Below is a small trained network, with its code and all its weights. Each question gives an input and a class and asks what happens when units are switched off, that is, made to give their printed mean instead of their output.

import numpy as np


def w(rows, s, z=0):
    codes = np.array(rows[::2]) - 128.0
    scale = np.full(codes.shape[1], s)
    scale[-1] = z or s
    return codes * scale


def f(y):
    return y / 2 * (1 + np.tanh(0.7978845608 * (y + 0.044715 * y**3)))


def log_softmax(a):
    a = a - a.max(-1, keepdims=True)
    return a - np.log(np.exp(a).sum(-1, keepdims=True))


def net(x, mask):
    res = np.array(x, float).reshape(1, 4) / 4 @ E
    y = f(res @ A[0][:, :-1].T + A[0][:, -1])
    res = res + np.where(mask, y, B[0][:, -1]) @ B[0][:, :-1]
    return log_softmax(res[-1] @ U[:, :-1].T + U[:, -1])


A, B = {}, {}
E = w([
[110,172,222,38],'x0',
[107,255,145,187],'x1',
[46,142,63,82],'x2',
[17,116,221,191],'x3',
],0.0087)
A[0] = w([
[109,155,166,56,33],'neuron 0',
[84,97,168,167,46],'neuron 1',
[142,232,143,158,57],'neuron 2',
[119,132,105,147,11],'neuron 3',
[251,160,143,141,105],'neuron 4',
[157,151,188,95,78],'neuron 5',
[142,128,66,197,51],'neuron 6',
[111,95,188,166,115],'neuron 7',
[183,51,188,140,112],'neuron 8',
[80,98,155,153,96],'neuron 9',
[118,183,116,150,71],'neuron 10',
[194,175,74,94,48],'neuron 11',
[111,62,150,82,90],'neuron 12',
[74,109,74,100,169],'neuron 13',
[120,153,163,81,38],'neuron 14',
[89,119,211,181,118],'neuron 15',
[135,192,120,159,70],'neuron 16',
[188,113,153,202,77],'neuron 17',
[60,103,144,150,74],'neuron 18',
[99,121,59,169,58],'neuron 19',
[139,141,54,229,97],'neuron 20',
[64,83,149,188,69],'neuron 21',
[91,154,62,80,125],'neuron 22',
[51,79,125,134,64],'neuron 23',
[111,149,151,76,83],'neuron 24',
[84,138,130,75,53],'neuron 25',
[86,209,84,151,82],'neuron 26',
[77,99,37,172,80],'neuron 27',
[100,151,155,160,103],'neuron 28',
[15,121,102,130,81],'neuron 29',
[114,78,127,84,68],'neuron 30',
[129,55,116,85,44],'neuron 31',
[106,60,117,110,74],'neuron 32',
[178,180,191,60,110],'neuron 33',
[89,144,105,116,2],'neuron 34',
[132,148,171,87,85],'neuron 35',
[184,172,185,174,79],'neuron 36',
[47,154,61,89,126],'neuron 37',
[163,88,126,195,125],'neuron 38',
[60,159,29,59,72],'neuron 39',
[78,99,149,162,20],'neuron 40',
[120,167,39,65,75],'neuron 41',
[217,121,176,161,204],'neuron 42',
[97,35,107,99,86],'neuron 43',
[172,141,115,102,49],'neuron 44',
[110,93,133,137,37],'neuron 45',
],0.012,0.0065)
B[0] = w([
[133,97,184,33,176],'neuron 0',
[198,94,163,95,177],'neuron 1',
[167,203,177,105,217],'neuron 2',
[130,113,255,108,112],'neuron 3',
[161,49,175,188,229],'neuron 4',
[82,81,192,64,177],'neuron 5',
[146,97,200,60,190],'neuron 6',
[174,65,91,156,202],'neuron 7',
[101,220,248,176,212],'neuron 8',
[211,77,78,122,185],'neuron 9',
[148,188,187,109,156],'neuron 10',
[250,65,181,114,207],'neuron 11',
[124,201,189,133,196],'neuron 12',
[87,156,110,140,232],'neuron 13',
[150,105,151,58,151],'neuron 14',
[166,83,89,136,254],'neuron 15',
[154,203,216,103,168],'neuron 16',
[57,91,231,81,181],'neuron 17',
[197,72,123,119,188],'neuron 18',
[104,98,214,58,184],'neuron 19',
[102,115,172,36,243],'neuron 20',
[187,96,141,115,208],'neuron 21',
[131,66,129,197,209],'neuron 22',
[162,118,167,171,192],'neuron 23',
[116,100,171,69,163],'neuron 24',
[88,82,187,95,154],'neuron 25',
[156,220,214,112,203],'neuron 26',
[80,111,180,36,233],'neuron 27',
[129,124,118,153,173],'neuron 28',
[152,69,144,188,227],'neuron 29',
[143,203,222,156,168],'neuron 30',
[206,199,222,92,188],'neuron 31',
[141,211,218,114,181],'neuron 32',
[86,72,167,74,232],'neuron 33',
[125,110,236,168,118],'neuron 34',
[102,90,164,75,166],'neuron 35',
[112,185,204,168,197],'neuron 36',
[77,137,214,172,239],'neuron 37',
[67,111,182,68,194],'neuron 38',
[124,69,206,202,240],'neuron 39',
[209,115,228,77,156],'neuron 40',
[186,57,187,174,219],'neuron 41',
[75,103,106,185,251],'neuron 42',
[142,237,196,87,230],'neuron 43',
[192,79,212,156,142],'neuron 44',
[129,131,148,140,122],'neuron 45',
],0.0099,0.0065)
U = w([
[233,69,130,125,25],'0',
[79,89,140,7,27],'1',
[113,107,158,166,254],'2',
[172,207,151,104,102],'3',
[57,120,55,167,168],'4',
],0.015,0.0074)

Each question gives the input, the list of numbers given to net, and the class t.
The units are the neurons (one row each of A and B). Each row of codes is followed by its name. A weight is (code - 128) times the scale printed after its matrix; where a second scale follows, it is the last column's (A, B and U).
mask holds one flag per neuron, in row order. A switched-off neuron (its flag False) gives its mean, the last column of its row in B, instead of its output. The means were averaged over made-up inputs and are rounded, as every weight is.
A unit's drop is (log p(t) with every unit on - log p(t) with that unit switched off) / (log p(t) with every unit on - log p(t) with every unit switched off).
The circuit of an input: a set's keep is (log p(t) with only the set's units on - log p(t) with every unit switched off) / (log p(t) with every unit on - log p(t) with every unit switched off). Starting from the 12 units with the biggest drops (on a tie, the unit counted first), units are removed one at a time, each time the one whose removal leaves the highest keep (on an exact tie, the one counted first), for as long as the keep stays at least 0.8.
units of the circuit, in order: the units of the circuit, biggest drop first
most important unit: the unit with the biggest drop
top k neurons: the k neurons with the biggest drops, biggest first
drop when u is switched off: that unit's drop, to one decimal
input [8,-5,-8,8], class 0: units of the circuit, in order : neuron 15
input [-4,-4,-7,-6], class 2: units of the circuit, in order : neuron 8; neuron 42
input [2,-3,5,-5], class 0: top 4 neurons : neuron 41; neuron 11; neuron 8; neuron 42
input [6,3,-2,-6], class 0: top 4 neurons : neuron 4; neuron 11; neuron 27; neuron 20
input [4,-6,-7,-6], class 2: units of the circuit, in order : neuron 8; neuron 42
input [3,-1,7,-7], class 0: top 2 neurons : neuron 11; neuron 41
input [-6,-7,2,-5], class 3: units of the circuit, in order : neuron 43; neuron 32
input [5,8,-8,-4], class 2: top 3 neurons : neuron 4; neuron 42; neuron 33
input [-3,-8,7,-3], class 3: top 3 neurons : neuron 43; neuron 31; neuron 32
input [0,-6,-6,-2], class 2: top 2 neurons : neuron 42; neuron 4
input [6,1,-5,0], class 1: top 2 neurons : neuron 33; neuron 5
input [6,4,-6,-5], class 1: top 2 neurons : neuron 33; neuron 5
input [1,-1,-8,-6], class 2: top 2 neurons : neuron 42; neuron 8
input [4,5,-3,3], class 3: most important unit : neuron 2
input [-3,2,7,-5], class 2: top 2 neurons : neuron 37; neuron 39
input [1,5,5,-4], class 2: top 2 neurons : neuron 39; neuron 22
input [-6,-5,-1,3], class 1: drop when neuron 38 is switched off : 0.1
input [1,-4,3,-3], class 3: drop when neuron 31 is switched off : 0.2
input [0,4,-5,-3], class 2: drop when neuron 42 is switched off : 0.2
input [-5,-7,6,7], class 0: most important unit : neuron 29
